Each row is followed by roughly how far along a hidden order it lies, from 0 to 9. A new part has a new order.
In the rows, 100 means zero.
[113  90  91  78  93  90 103  92  97  90  96  71  98  84  83  90 102  59
 165 117 112  85  87 118 110  97 164] | 5
[ 93  93  89  91  96  94  93 103 100 104  99  94 118  97 117 102  99  87
 107 107  99  99 104 109 109 100 145] | 7
[112 100  97  93 101  99 104  92 105  95 103  90  82 100  82  98  99  86
 144 106 105  96  97 101 104 100 110] | 4
[116 100 106 109  98  90  97 118  81  92 117  83  65  98  97  92  99  68
 173 109 111  94 109  95 103 107 131] | 2
[107  97  91  83 102  97 101 107  89 103 107  90  94 100  81 102 100  94
 131 108 101  99  93 115 103 105 141] | 8
[103 102  90  90 105 113 102 103  85  95 112  91  63 102 126 101 100  75
 131 115  94 103  94 114 108 102 155] | 4
[ 98 102 104  94 103  88  98 118  84 102 116  86  86  83  80  97  96  71
 179  98 103  97 102 103  98 104 157] | 5
[103  92  90  71 110 105 101  88  74 103 107  85  81  77 119 105 103  98
 163 120  99  97  88 121  96  95 152] | 1
[113 102 110 113 103  84 101 101 110  96 106 104  74  92  83  98  93  73
 167  96 110  99  92  95  97  97 103] | 0
[110 103  91 100 100 102  98  92  93  98 103  93  95  98 117  95 101  83
 127 112 101  95 106 111 107 103  88] | 7
[ 89  90  98  88 100  86  93 117  89 100 115  90 106 101 112 107  98  86
 139 105 107 103 106 106 110 102 152] | 3
[ 99  90 104  90  95  82  99 114 110  98 101  88 104  88  81 101  93  79
 166  96 111  93  90  99  99  95 157] | 4
[ 93 103  88  86 107 108  98  87  99 104 101 100 113  92 104 104  99  96
 110 108  94 103 109 114 106  98 132] | 9
[ 88 101  87 114 105 117 120 110 100  87 120  82  51 103 116  82  94  30
 200  96  92 108 110 102 101 108 133] | 3
[ 94  97  89 100  96  92  95  99 116 104  93 111 124 109 104  98  93  98
  94  97 102 101 106  98 109 104 139] | 8
[116 104 102  83 102 100  86 100  84 100 105  99  85  98 104 113 101 114
  98 115 102  98 100 104 109  95 153] | 3
[101  99  90  90 103 107  95 100  86  99 108  90  78 101 124 104 100  86
 117 114  97 101 105 109 107  99 130] | 4
[112 107  94 116 105 107 101  99  81  95 104 101  71 101 150  87  99  74
 133 109  99 100 111 101 104 106  97] | 5
[100 102  84  95 110 116 111  89  92  98 105  90  65  94 101  96 100  68
 152 109  93 100  98 113  97 100  94] | 5
[100 108 110 109 100  80  87 115  92 105 100 107 104  84 144  99  94  87
 131  97 107  96 108  96  99 100  69] | 3
[ 97  99  87  92 108 110 103  87  99  98 100  97  82  97 138 105 100  83
 122 109  93 103 100 113 103  97  82] | 2
[109 108 104  92 110 103 103 109  84  92 117  88  62  96  86 101  97  87
 181 100 103 103 105  96  97 101 132] | 0
[108 107 106 119  95  96  96 117  98  94 112  94  70 109  98  93  94  68
 130 104 102 101 101  93 110 104 138] | 4
[114 108 100 108 106 107 107 119  83  87 120  85  49 106 106  89  99  74
 178 107 106 101 110  95 103 112 151] | 4
[103 108 107 118 111  91  99  91 102  99  97 109  80  90 150  94  93  74
 167  94  96 104  95  94  96 101  72] | 2
[ 92  90  90  89 104 107  99  94  98 105 111  92  90  99  83 111  98  89
 119 109  92  99  95 112 102  94 136] | 4
[111  90  92  65  94  90  95 109  81  97  95  84 109  86 133 100 106  88
 148 126 111  90  84 126 109 102 200] | 5
[108 105  92  97  96  98 100 119  86  98 111  89  91 110  92  91 100  90
 119 107 107 100 112  99 110 109 172] | 9
[ 80 101  89 139 106 102 105  99 113  99  99 121  88 113 162  94  88  72
 102  85  91 114 103  94 102 108  68] | 4
[ 99  90 105 115  95  83  95 104 113  97  93 101 111  92 109  97  92  76
 127  95 110  95 100  94 104  96  75] | 3
[ 97 103 100  89 111 108  96 106  80 100 115  90  70  88 105 106  97  78
 159 112  96 101  93 107  98  96 138] | 1
[ 91  92  84  99 104 104 108  89 107  96  97 103  99  98 153  89  98  75
 127 104 104  98 106 107 103 101  97] | 3
[112 108 102 109 109 100  96 111  83  94 108 106  66 106 151  99  99  93
 116 111 105 103 111  95 104 105 121] | 0
[101  92  92 112  95 105 110 105 114  92 108  93  77 117  93  94  95  57
 123  99 101 104 107  92 106 106 101] | 6
[ 98  98  93 111 103  91 108 104 111 100  96 105 106  91 109  89  93  73
 156  96 109  96 100  95  96 108 111] | 6
[100 105  85 107 110 104 109  89 106  99  97 105  96  93 111  88  95  82
 123  95  99  97 105 100  97 105  89] | 7
[ 87  90  94  87 102  80  91 100 111 109  97  97 135  93  89 109  97 106
 122  96 105  97 111 102 102  94  94] | 5
[ 96  90  98  97  98  86  95 114  97  95 103  95  96  99 132 100  96  79
 135 105 111  98  94 101 105 100 170] | 1

New part:
[113  89  75  99  97  99  79 111  86 137  81 110  89 100 100  82 107  96
 100 103 112] | 5
[106 111  77  97 115  72 118 107 114 142  72  98  99 103  98  82 127  89
 122 116 101] | 2
[132 117  82  92  86  97  78 104 110 130  72 130 129  76  82  66  66  88
  81 113  95] | 0
[114 108  88  97 110 103  79 108 106 104  79 118 120  83  84  91  92  86
  93 108  87] | 1
[108  94 109  99  98 122  93  97  95 142 101 113 108  98  85  84 100  94
  81 110 123] | 7
[100  84 100 101  95 101 115  84  73 140 106  97  84 105  97  72 113 104
 103  91 150] | 6
[113  98 103 100 102 137  51 108 101  96  93 127 120  82  84 107  74  86
  70 105  96] | 5
[104  83  95 104 104 139  65 106  91 108  99 117  96 104  98 117  98  93
  85 103 131] | 9
[122 100  72  95  92  85  87 104  95 155  70 117 102  92  96  63 102  93
  99 113 116] | 2
[113 106  83  95  87  75 100  96  91 111  78 108 104  77  97  69  93  99
 107  94  89] | 0
[120  99  94  96  96 118  83 118 111 169  93 120 112 109  88  87  97  90
  69 128  99] | 9
[108  84  83 100 104  98  93 104  78 155  85 104  89  97  94  73 122  94
 103 100 122] | 4
[123  99  82  95  90 101  69 105  89 126  79 124 110  74  87  66  82  91
  84 102  95] | 1
[115 106  75  94  91  70  75 128  90 103  76 104 112  63  84  70 103  88
  93  94   6] | 0
[104 115 104  95  96  62 157  78 104 149  84  95 107  97  90  51 111 100
 116 107 129] | 0
[104  98  83 100 118  97  88 109  99 128  80 107 101  96  90  91 120  85
 107 104 100] | 2
[117 106 102  97 102 114  91  98 110 151  85 123 118  98  84  82  89  85
  82 118 124] | 4
[109  84  98  99  84 106  73 106  70 115  98 107 101  74  87  72  90 101
  80  84  79] | 5
[113 111 100  99 117 122  93  91 122 125  83 124 120 103  89 101  91  86
  95 122 153] | 3
[102  90  96 102 116 122  79 103  92 116  89 111 103  92  87 101 110  87
  93  99 111] | 4
[117 106  91  96 100  99  92  96  99 132  78 117 115  83  86  73  90  89
  94 106 104] | 1
[104  95  98  99 106  89 122  81  87 154  87 103  96 102  91  66 119  96
 112  98 158] | 2
[119  98  84  97 104 115  66 119 105 145  81 119 113  94  86  86  98  84
  79 118  90] | 5
[112  97 103  98  95 119  83 103  98 125 100 119 115  87  84  84  85  93
  74 107 101] | 6
[109 118  78  94 114  58 131 116 124 171  72  95 105 111  92  73 138  87
 116 131  73] | 3
[120 110  83  95 104  90  93 113 112 153  75 115 117  90  82  74 104  84
  91 119  86] | 2
[107 108  85  97 117  88 104 109 113 140  79 106 109  98  88  84 122  84
 109 118  93] | 2
[111 112  92  96  90  81 100  94  98  85  86 108 114  74  93  80  83  96
 102  93  83] | 0
[112 116  98  97 100 108  78 102 112  85  86 117 127  73  86  96  75  88
  89 103  74] | 1
[109 102  89  96  91  78 110  87  85 125  87 103 100  86  96  64 100 100
 112  93 123] | 1
[111  84 101  99  87 123  69 110  83 131 105 112 100  92  92  85  89  99
  71 100  92] | 9
[103  86  73  99  95  80  70 115  68 118  83  96  86  81  98  78 116  98
 109  83  71] | 3
[102 101 102 103 123 126  81 105 111 112  94 113 110 107  90 116 106  86
  93 112 119] | 7
[113 114  98  96 100  97 103  94 108 115  85 115 123  82  84  80  86  91
  94 105  97] | 1
[109 106  95  99 115 121  80 112 119 118  92 116 116 100  87 110  98  84
  85 121  97] | 6
[108  90 105  99  93 124  68 108  87 124 103 113 108  87  84  88  93  95
  73 100  92] | 7
[115  97  75  99 105 107  63 108  91 116  74 118  98  87  98  92  96  90
  97 101 103] | 3
[115  98  73  97 103  94  77 115  94 138  73 107 105  87  90  81 109  86
  98 104  87] | 2
[120  96  88  99 100 128  52 115  98 125  83 127 116  84  83  95  83  84
  74 111  94] | 5
[102 104  78 100 119  96  93 108 111 105  77 105  98 104 102 107 113  89
 116 109 109] | 4
[117 113 103  95  83 103  88 102 106  97  94 115 125  74  86  79  69  96
  76 102  65] | 3
[ 98  98  79  99 111  77 117  93  90 133  83  99  88 105 102  81 125  96
 124 101 129] | 2
[110 114 102  96  89  86 112 100 103 120  92 103 120  79  84  68  92  96
  94 101  71] | 2
[107  84  89  97  76  88  82 107  63 120  97  98  91  75  93  64 100 104
  90  80  71] | 4
[116  94  87  99 102 120  71 107  94 142  84 120 105  93  88  82  96  88
  85 109 118] | 5
[114 101 101  98  83 115  56 102  87  68  94 120 119  62  89  89  59  94
  74  84  69] | 2
[114 100 102  99  96 128  57  96  94  79  89 127 122  72  86  98  65  91
  78  92 106] | 2
[110  96  99  99 104 119  83  96  92 126  91 117 108  88  84  84  94  89
  89 102 126] | 3
[ 93  91  93 104 123 103 109  84  86 112  85 100  87 106 100  99 125  93
 124  93 154] | 2
[130  99  66  92  90  71  97 124  99 200  66 113 100  98  86  43 122  87
  90 128  81] | 3
[109  92  93 100 109 122  81 100  92 135  87 117 104  96  88 104 104  89
  92 107 130] | 4
[127 102  74  96  73 114  26 109  85  47  78 134 114  54 101  95  37  98
  79  82  70] | 2
[114 102  88 100 111 134  38 125 110  81  85 124 121  84  87 122  80  81
  74 110  62] | 6
